-9.5, -8.2, -1.7, -5.1, -1.3, -8.7, -3.7, -6.0, 5.1, 10.3, -8.0, -6.4, 12.8, 19.5, 4.3, 14.4, -27.7, -17.1, 0.0, -6.3, 17.4, -4.9, -9.5, 8.2, 10.3, 7.5, -10.9, 3.2, 2.0, 0.8, -7.9, -3.5, 2.8, -50.5, 0.6, 16.1 => <57>/<259>
4.2, -15.6, 11.2, 1.7, 10.4, -3.5, -0.4, -20.3, 1.1, 17.5, 22.7, 2.2, 22.5, 27.6, 9.4, 11.9, -29.4, -24.1, -1.2, -3.7, 2.8, -5.4, -3.7, 8.5, -0.4, -3.5, 1.2, 14.6, 12.5, 1.8, -8.3, -17.5, 12.4, 4.5, 8.3, 13.5 => <57>/<260>
5.1, 15.2, 8.0, 0.2, 10.4, -2.5, 10.6, -13.5, 8.5, 7.6, 5.8, 8.1, -3.5, 12.2, -5.7, 14.8, -4.6, -22.1, -0.7, 0.9, 7.0, -2.4, 0.1, -13.9, 36.1, 1.3, 4.2, 10.9, -8.3, 4.8, -9.4, -5.2, 20.1, 2.4, 3.4, 22.3 => <47>/<248>
0.3, -22.1, 6.9, 5.6, 13.8, -10.6, -4.2, -4.4, 9.0, -6.6, 4.3, -5.0, 14.1, 19.5, 2.2, 11.7, -21.8, -27.5, -4.9, 3.5, 8.9, -19.2, -8.6, 6.5, 18.4, 9.5, 2.7, 15.0, -8.8, -7.5, 0.2, -14.6, 18.7, 3.5, 9.7, 28.6 => <47>/<252>
5.9, 8.8, -2.4, 6.6, 7.7, -2.1, -3.3, -23.2, 2.9, 4.3, 3.0, 3.1, 10.1, 30.6, -4.3, 17.0, -34.9, -38.0, -6.9, -4.6, 0.7, -7.1, -5.0, 2.3, -5.6, 11.8, -2.2, 19.1, 1.7, 3.8, -0.2, -4.8, 15.3, 9.4, 3.3, 26.2 => <47>/<250>
3.8, 4.6, -6.8, -14.4, 5.7, -4.0, 3.9, -27.2, 20.4, 20.5, 8.3, -0.3, 24.1, 35.4, 2.4, 6.4, -7.5, -38.9, -10.2, -18.6, 6.9, 0.6, -17.4, -2.6, -5.8, 0.5, 1.9, 15.9, 19.0, 0.3, 0.8, -14.3, 21.3, 11.4, 2.1, 10.4 => <57>/<259>
2.5, -5.1, 7.1, -6.4, 7.1, -15.3, -4.8, -16.0, 11.9, -0.8, 4.8, -6.5, -5.3, 10.1, -0.8, 13.4, -27.1, -35.1, 3.6, -3.3, 5.7, -1.1, 0.1, 1.1, 12.4, 2.7, -3.6, 6.8, -14.5, 15.9, -0.2, -13.5, 11.2, 3.1, 2.9, 16.2 => <47>/<250>
3.4, -6.8, 0.4, 2.1, 11.6, -3.8, -2.3, -23.5, 3.9, 13.0, 2.9, -22.7, 14.6, 26.2, 1.0, 6.5, -21.1, -31.3, -15.8, -11.0, 4.5, -8.3, -12.9, 3.7, 5.2, -1.4, 2.8, 20.8, -6.0, 16.4, -8.4, -12.4, 14.2, 7.3, 6.8, 8.6 => <57>/<260>
-0.9, -11.5, 3.1, -7.6, 10.3, -13.6, -4.4, 1.4, 5.3, 0.7, -1.5, -2.3, 19.6, 19.2, -3.0, 14.1, -31.1, -24.5, -16.3, -14.8, -8.9, -11.8, -1.0, 9.0, 10.3, 35.8, -2.0, 15.3, -5.9, 13.9, -16.5, -10.3, 22.2, -5.8, 9.6, 18.5 => <57>/<260>
-4.9, 5.5, -12.5, -19.4, 5.0, -13.4, 6.0, -15.0, 14.3, 6.7, 8.8, -1.5, 21.5, 38.0, -1.1, 7.6, -31.2, -37.3, -7.9, -10.5, 5.3, -2.4, -7.8, 23.2, 6.4, 5.2, 3.1, 13.9, -6.7, -4.4, -6.8, -6.6, 12.7, 20.0, -2.3, 15.5 => <57>/<259>
-1.2, -16.0, 8.8, -0.1, 11.6, -8.2, -11.0, -9.8, 14.3, 14.3, 3.8, -7.6, 8.1, 12.3, -4.8, 23.5, -17.3, -35.0, -3.8, 2.1, 13.2, -2.5, -7.8, 4.3, 10.7, -3.9, 1.4, 15.4, -16.8, -0.9, -1.9, -17.0, 21.7, 1.9, 6.3, 15.9 => <47>/<248>
4.8, -19.9, 0.1, -2.6, 5.9, 1.3, 4.6, -17.2, 11.6, 15.3, 4.7, -3.4, 22.2, 30.7, -6.4, 13.8, -23.4, -33.9, -10.5, -8.5, 0.9, -1.5, -1.1, 18.6, -14.7, -15.3, 1.5, 15.7, -12.0, -11.2, 5.2, -5.9, 27.0, -1.6, 3.5, 20.6 => <57>/<255>
-4.7, 0.8, -3.7, 5.8, -22.5, -1.8, -13.0, -18.8, -1.2, 5.4, 3.7, 3.3, 18.2, 18.5, 9.6, 5.8, -26.6, -21.5, -10.6, -4.4, 0.3, -4.1, -6.6, 4.9, -3.7, 0.5, 7.6, 10.1, -13.6, 6.8, -14.5, -7.3, 17.8, 10.3, 5.7, 18.9 => <47>/<248>
5.1, -20.5, 2.0, -1.6, 0.2, 12.8, -4.0, -12.1, 11.7, 10.6, 10.8, 4.3, 23.0, 30.0, -7.4, 14.0, -14.9, -14.5, -1.6, -1.2, 1.7, 2.7, 0.2, 12.4, -2.1, 13.2, -0.5, 4.7, 4.6, -18.6, -6.3, -12.8, 9.9, 11.4, 4.1, -4.0 => <57>/<259>
-7.6, -19.2, 2.3, -13.2, -0.4, -8.7, -5.9, -4.4, 3.2, 10.4, 8.8, 3.0, 29.8, 31.7, 9.8, 9.1, -43.3, -31.3, -4.2, -11.5, 6.4, 3.8, -6.9, 12.7, -16.2, 31.3, 5.2, 12.0, 16.6, 11.0, -3.5, -6.1, 12.9, 24.7, -1.0, 36.3 => <57>/<255>
-12.7, 16.6, 1.3, -1.3, 1.1, -4.2, -2.9, -16.8, -5.3, 4.2, 3.1, 3.8, -0.2, 12.6, 0.2, 6.6, -15.6, -13.6, -5.5, -2.9, 6.7, 1.0, -6.6, 4.2, 11.0, 7.0, 0.9, 14.2, -12.9, 2.9, -0.3, -14.2, 24.2, -1.6, 3.8, 18.2 => <47>/<250>
6.3, 7.5, 10.3, -3.4, 8.8, 5.2, -7.6, -17.1, 7.2, -2.9, -2.0, 1.5, 8.0, 19.7, 3.2, 9.5, -25.1, -6.7, 1.8, -5.7, 9.0, -8.3, -10.0, 5.5, 3.8, 22.2, 8.3, 15.0, 0.7, -11.0, -1.7, -12.9, 5.3, 9.5, 23.6, 30.5 => <47>/<252>
3.2, -0.1, 2.7, 1.7, 10.9, -1.6, -10.0, -17.5, 8.2, -9.5, 2.6, -2.9, 10.0, 16.5, 2.9, 24.0, -35.6, -8.1, -4.7, -9.8, 6.5, 0.6, 4.1, 11.0, 16.2, 11.5, -2.0, 13.6, -2.6, 2.6, -2.8, -23.4, 22.5, 1.0, -1.2, 25.6 => <47>/<252>
3.8, -0.8, 6.6, 5.6, 11.1, -2.1, -5.3, -23.0, 4.8, -4.8, 4.2, -2.8, -13.6, 7.1, 1.8, 13.7, -28.1, -28.1, -12.8, -2.6, 3.0, -5.8, 8.1, 3.2, 20.8, 10.8, -3.1, 36.6, -25.1, 1.3, 2.8, -5.4, 20.6, 8.2, -3.8, 27.3 => <47>/<250>
-1.5, -0.8, 1.1, 4.8, 6.5, -25.4, -2.4, -10.4, 10.8, -1.6, 6.6, 7.6, 7.9, 13.9, 2.8, 17.2, -25.7, -31.6, -3.1, 1.3, 12.2, -1.4, 0.3, 8.3, 10.7, 2.9, 3.5, 7.2, -3.0, -5.4, -9.1, -11.3, 15.4, 1.1, 1.5, 41.9 => <47>/<252>
-3.0, -26.1, 1.8, 4.5, 7.9, -6.6, -6.0, -7.2, 4.2, 7.6, 5.2, -6.4, 9.0, 7.5, 4.4, 12.2, -28.2, -16.9, -7.2, 0.3, 11.4, -4.3, -5.1, 3.8, -2.6, -4.7, 3.9, 7.8, 6.8, -0.9, -5.1, -14.0, 20.1, -2.4, 2.7, 30.1 => <47>/<248>
-2.2, -6.9, 1.6, -4.1, 2.7, -3.8, -3.5, -23.4, -3.3, 11.2, 7.0, -11.9, 17.1, 23.9, 3.3, 15.7, -21.7, -29.4, -10.4, -7.0, 7.4, -6.5, -5.5, 3.7, 14.3, -1.0, 3.0, 7.0, -2.2, 1.0, 0.3, -13.6, 13.8, 7.3, 5.6, 11.3 => <57>/<259>
0.1, -37.4, 2.2, 4.3, 4.8, -3.5, -0.6, -4.2, 2.3, 15.1, 7.4, -4.1, 25.7, 31.0, 3.0, 11.6, -23.0, -25.7, 3.1, -3.6, 14.5, -4.2, -8.0, 12.3, -10.4, -8.1, 2.5, 5.3, 7.3, 9.0, -11.6, -19.1, 10.9, 5.4, 11.6, 16.9 => <57>/<260>
4.9, -15.8, -2.5, 3.1, 14.3, -6.9, -2.9, -16.2, 1.6, 0.0, 0.6, 6.6, 10.6, 16.4, -10.8, 8.4, -30.2, -22.6, -2.3, -0.5, 3.9, -11.6, 3.0, 6.9, 9.0, 11.6, 4.0, 16.4, -10.7, -9.7, -1.8, -14.3, 26.5, 10.3, 9.4, 37.8 => <47>/<252>
6.1, -25.4, -5.3, 6.7, 15.3, 0.2, 0.4, -4.8, -1.0, -8.0, 7.7, -1.3, 25.8, 21.6, -5.4, 16.4, -80.2, -41.6, -18.8, -15.0, 20.2, -1.2, -2.4, 11.8, 4.2, 16.6, 3.6, 17.3, -14.4, -2.2, -8.6, -12.4, 21.6, 2.7, 14.8, 48.0 => <47>/<252>
4.5, -20.2, -0.5, -2.8, 13.8, -4.7, -10.0, -24.8, -2.9, 14.3, -1.8, -11.1, 7.0, 19.5, 18.6, 10.8, -35.0, -47.4, -4.2, -10.1, 7.8, -4.0, -16.8, 5.8, 10.2, 9.7, 11.5, 22.8, 9.6, 15.2, -21.4, -40.6, 32.0, 10.5, 5.4, 18.7 => <57>/<255>
-1.5, -11.7, 1.5, -1.7, 8.4, -32.4, 4.2, -11.4, 2.9, -4.6, 4.6, 5.6, 9.0, 32.1, 6.9, 18.3, -29.1, -27.4, -2.3, -10.7, 16.3, -6.4, 0.1, 5.5, 25.6, 7.1, 6.3, 12.2, -13.0, 12.8, 3.4, -18.6, 7.9, 5.1, 14.2, 11.1 => <47>/<252>
6.1, 8.6, 0.0, 4.3, 11.1, -5.1, 3.1, 2.2, -2.0, 1.5, -3.3, -5.2, 1.8, 6.3, 1.2, 19.3, -14.0, -11.1, -37.0, 1.0, 8.7, -4.3, 2.2, -3.4, 24.9, -1.1, 5.6, -25.1, -12.7, 3.3, -1.2, -10.3, 14.8, -10.4, 1.2, 22.3 => <47>/<248>
-5.7, -16.3, 34.5, 3.5, 5.2, -0.8, 2.9, -1.9, 3.5, 4.8, 11.2, -1.2, 4.3, 24.8, -3.1, 12.6, -17.5, -14.9, -3.4, -4.5, 9.8, -3.2, 1.2, -14.0, 7.3, 3.3, 4.0, 11.3, 1.5, -3.4, -1.5, -9.2, 15.8, 5.3, 8.8, 19.9 => <47>/<250>
4.0, -17.2, 1.9, -2.5, 11.0, -27.1, -4.5, -11.5, 6.8, 26.9, -2.7, 9.9, 25.2, 38.7, 11.9, 4.6, -27.9, -17.8, -3.9, -12.3, 11.8, -10.0, -16.2, 7.1, 8.1, 0.6, 2.8, 2.5, -2.4, 3.9, -0.7, -15.0, -1.4, 9.2, 29.3, -7.2 => <57>/<260>
0.3, -11.0, 12.6, 6.4, -29.8, -17.4, 1.3, -3.9, 11.4, 28.0, 10.9, 0.8, 15.2, 27.5, 6.2, -13.8, -23.6, -26.6, -14.0, -7.3, 0.8, -0.5, -2.1, 8.8, 17.9, 1.0, -0.2, 9.6, -0.7, 4.0, -4.7, -7.2, 13.6, 10.0, 0.4, 28.1 => <47>/<250>
3.7, -5.3, 3.4, -1.7, 9.5, -12.7, -8.2, -29.8, 1.2, 5.6, 0.1, -3.0, 0.3, 10.3, 7.8, 11.4, -26.9, -29.7, -9.4, -8.2, 9.1, -1.8, -5.2, 2.6, 10.8, 8.7, 1.4, 25.3, -7.6, 4.9, -1.5, -12.4, 14.1, 10.1, 2.6, 15.1 => <47>/<248>
0.7, -3.6, 1.4, 4.4, 7.5, 10.8, -4.0, -14.0, 1.7, 6.8, -7.0, -2.7, 18.8, 18.3, 3.0, 12.1, -31.4, -20.6, -1.4, -12.6, 22.3, -7.2, -6.7, -2.3, -1.2, 5.8, 1.0, 9.6, 8.0, -4.6, -4.0, -16.3, 14.4, 18.2, 7.6, 15.0 => <57>/<259>
-3.4, -11.1, 6.0, 0.6, 9.5, -8.0, 2.5, -17.6, -0.7, 10.1, 3.8, -2.7, 17.8, 23.7, -2.1, 11.8, -20.9, -36.7, -3.0, -4.2, 14.2, 11.0, -8.6, 10.0, -3.6, 15.6, 10.2, 10.1, 7.4, 3.0, -4.0, -21.7, 18.7, 7.8, 6.3, 25.8 => <57>/<255>
-0.9, -7.0, 14.6, -6.1, 11.4, 0.2, -2.8, -7.1, 11.3, -3.0, -0.9, -2.0, 13.0, 15.3, 5.0, 11.0, -18.7, -18.6, 4.6, 1.0, 10.7, -2.0, 7.7, 10.2, 1.2, 7.6, 4.2, 31.9, -16.8, -2.2, -4.7, -17.1, 15.9, -1.8, 14.4, 35.3 => <47>/<248>
7.9, -7.1, 2.6, -6.5, 7.7, -5.3, 0.3, -17.9, 10.1, 6.8, 3.4, -2.5, 26.7, 28.7, -1.8, 9.8, -15.1, -26.5, -7.6, -12.2, 10.7, -3.3, -6.0, 8.9, 18.0, 6.3, 8.6, 5.1, 8.0, -3.4, -4.1, -6.2, 13.2, 12.4, 14.1, 5.9 => <57>/<259>
3.5, -32.3, -2.4, -1.6, 3.8, -3.5, 2.7, -12.1, 6.8, 6.2, 2.1, -3.4, 29.8, 43.5, 4.7, 12.1, -25.7, -28.6, -13.8, -19.4, 10.7, -0.8, -11.0, 29.9, 5.0, -5.1, 4.4, 13.6, 2.1, 3.3, -9.1, 1.4, 19.5, 14.1, 9.2, 5.6 => <57>/<259>
-4.0, -10.6, 0.7, 0.4, 10.3, -2.7, 0.3, -16.1, 14.8, 15.9, 7.2, 15.0, 25.6, 35.1, -1.1, 9.5, -26.0, -33.1, -13.1, -6.3, 8.0, -6.0, 0.0, 5.9, 0.6, 2.0, 11.1, 7.1, 20.4, -2.2, -7.4, -16.0, 16.5, -1.0, 15.1, 2.7 => <57>/<259>
1.7, -9.0, 43.8, 27.4, 13.4, -8.1, 8.2, -8.7, 7.1, 9.6, 5.4, 7.2, 28.4, 32.7, 2.9, 1.1, -31.7, -22.9, 2.8, -15.9, 7.6, -31.3, -9.3, 8.6, 9.7, 2.1, 5.8, 13.8, -3.7, -12.6, -4.9, -11.6, 14.8, 7.7, 18.0, 9.5 => <57>/<255>

3.5, 1.7, -1.4, -5.6, -3.1, 1.5, 0.2, -0.2, 4.1, 4.4, 1.8, -23.7, -2.5, 0.7, -1.3, 0.7, -6.8, 2.1, -0.3, 12.8, -3.3, -12.6, -4.5, -2.5, -1.7, 15.6, -0.9, -8.3, -1.9, 2.8, -0.9, -8.4, 1.7, -1.3, 12.3, -3.3 => <16>/<34>
1.9, 5.6, 2.3, 2.0, 2.9, 2.5, 0.1, -4.6, 10.2, 1.8, -12.9, -16.1, 0.5, 4.1, -4.4, -0.1, -16.8, -2.6, 2.1, 4.9, -12.1, 2.5, -16.5, -1.1, -5.4, 11.6, -3.1, -3.0, 5.5, 4.4, 0.8, -3.6, 7.2, -1.3, 22.1, -2.5 => <16>/<51>
-0.1, 1.7, -5.1, -14.3, -4.7, 25.8, -4.1, -3.7, 12.4, 8.9, -20.3, -34.2, -14.5, -0.3, -2.3, 2.6, 1.4, -2.8, -3.7, 12.3, 0.1, -6.3, -3.4, -4.2, -11.8, 7.7, -2.8, -8.8, 8.1, 13.2, 2.0, -9.3, -4.7, 26.3, 10.8, -7.7 => <16>/<34>
0.1, 5.6, 1.9, -14.1, -1.5, 7.3, -0.4, 1.8, -1.3, 3.1, -3.0, -1.6, -1.3, -5.4, -2.1, 0.7, -2.1, 1.4, 11.8, 12.5, 1.4, -8.6, -13.6, 0.7, -8.7, 9.5, 3.2, 1.8, -1.6, 4.0, 8.0, -2.5, -3.6, 6.7, -9.1, -1.4 => <18>/<49>
-6.8, -0.8, -0.6, -3.9, -11.6, -0.9, 2.5, -2.8, 10.6, 5.9, 0.6, -14.5, -0.3, -1.0, -7.3, -0.9, 0.6, 1.5, 2.1, 0.8, 4.7, 1.1, -6.5, 0.3, -2.1, 1.5, -1.0, -1.5, -5.4, 3.9, -6.4, -0.2, -2.1, 7.5, -8.7, -2.1 => <18>/<49>
-0.7, 5.2, -2.2, 2.8, 1.8, -0.2, 3.5, 0.8, 1.4, -2.2, 7.7, -18.9, -4.1, 1.5, -1.9, -0.9, -10.9, -3.4, 2.2, 13.7, -0.6, 0.6, -3.6, -3.9, 0.2, 12.5, 2.4, -7.6, 8.9, 2.9, -8.2, -5.7, 0.7, 10.8, 9.9, -5.1 => <16>/<42>
2.3, 0.4, -5.1, -9.4, -1.7, 9.5, -4.9, 0.9, -0.6, -3.2, -4.7, -1.1, 0.4, 0.0, 3.1, -1.2, -9.1, 0.9, -0.9, 6.2, -3.3, 3.8, 1.5, 1.6, 1.0, 5.2, -0.9, 5.0, 1.3, 4.7, 10.2, -9.5, 9.1, -13.4, 9.6, 3.6 => <16>/<51>
-2.8, 10.3, -5.4, 3.6, -1.8, -19.0, -7.7, -3.4, 9.7, -14.5, -11.5, -24.9, -4.4, 8.6, 6.1, 8.5, 10.2, 1.4, 2.2, 24.4, 9.4, 8.5, 18.1, 5.0, -19.7, -1.5, 12.6, 11.3, -7.7, 9.7, 10.7, -16.0, 3.7, -23.4, 14.4, -1.6 => <16>/<51>
1.6, 3.3, 3.7, -9.2, -0.2, 1.9, 1.2, 6.2, -3.4, 0.7, -3.7, 4.3, -0.1, -3.6, -2.3, 2.1, 2.3, -4.0, -1.2, 0.2, 19.5, -1.3, -1.0, -3.9, 0.1, -2.3, 1.4, -5.1, 6.6, 1.9, -2.1, 7.8, -5.4, 11.0, -8.3, -2.9 => <18>/<41>
0.1, -1.8, -2.1, 1.6, -4.5, 25.2, 4.1, 5.6, 1.9, 16.8, -2.5, -13.3, -1.3, 1.2, -3.2, -5.2, -0.9, 1.2, 3.5, -1.5, -21.3, -9.7, -10.6, -3.6, 16.4, -10.1, -2.5, -7.5, 17.1, -7.8, -4.8, 9.4, 5.5, 7.4, 7.4, -8.8 => <16>/<51>
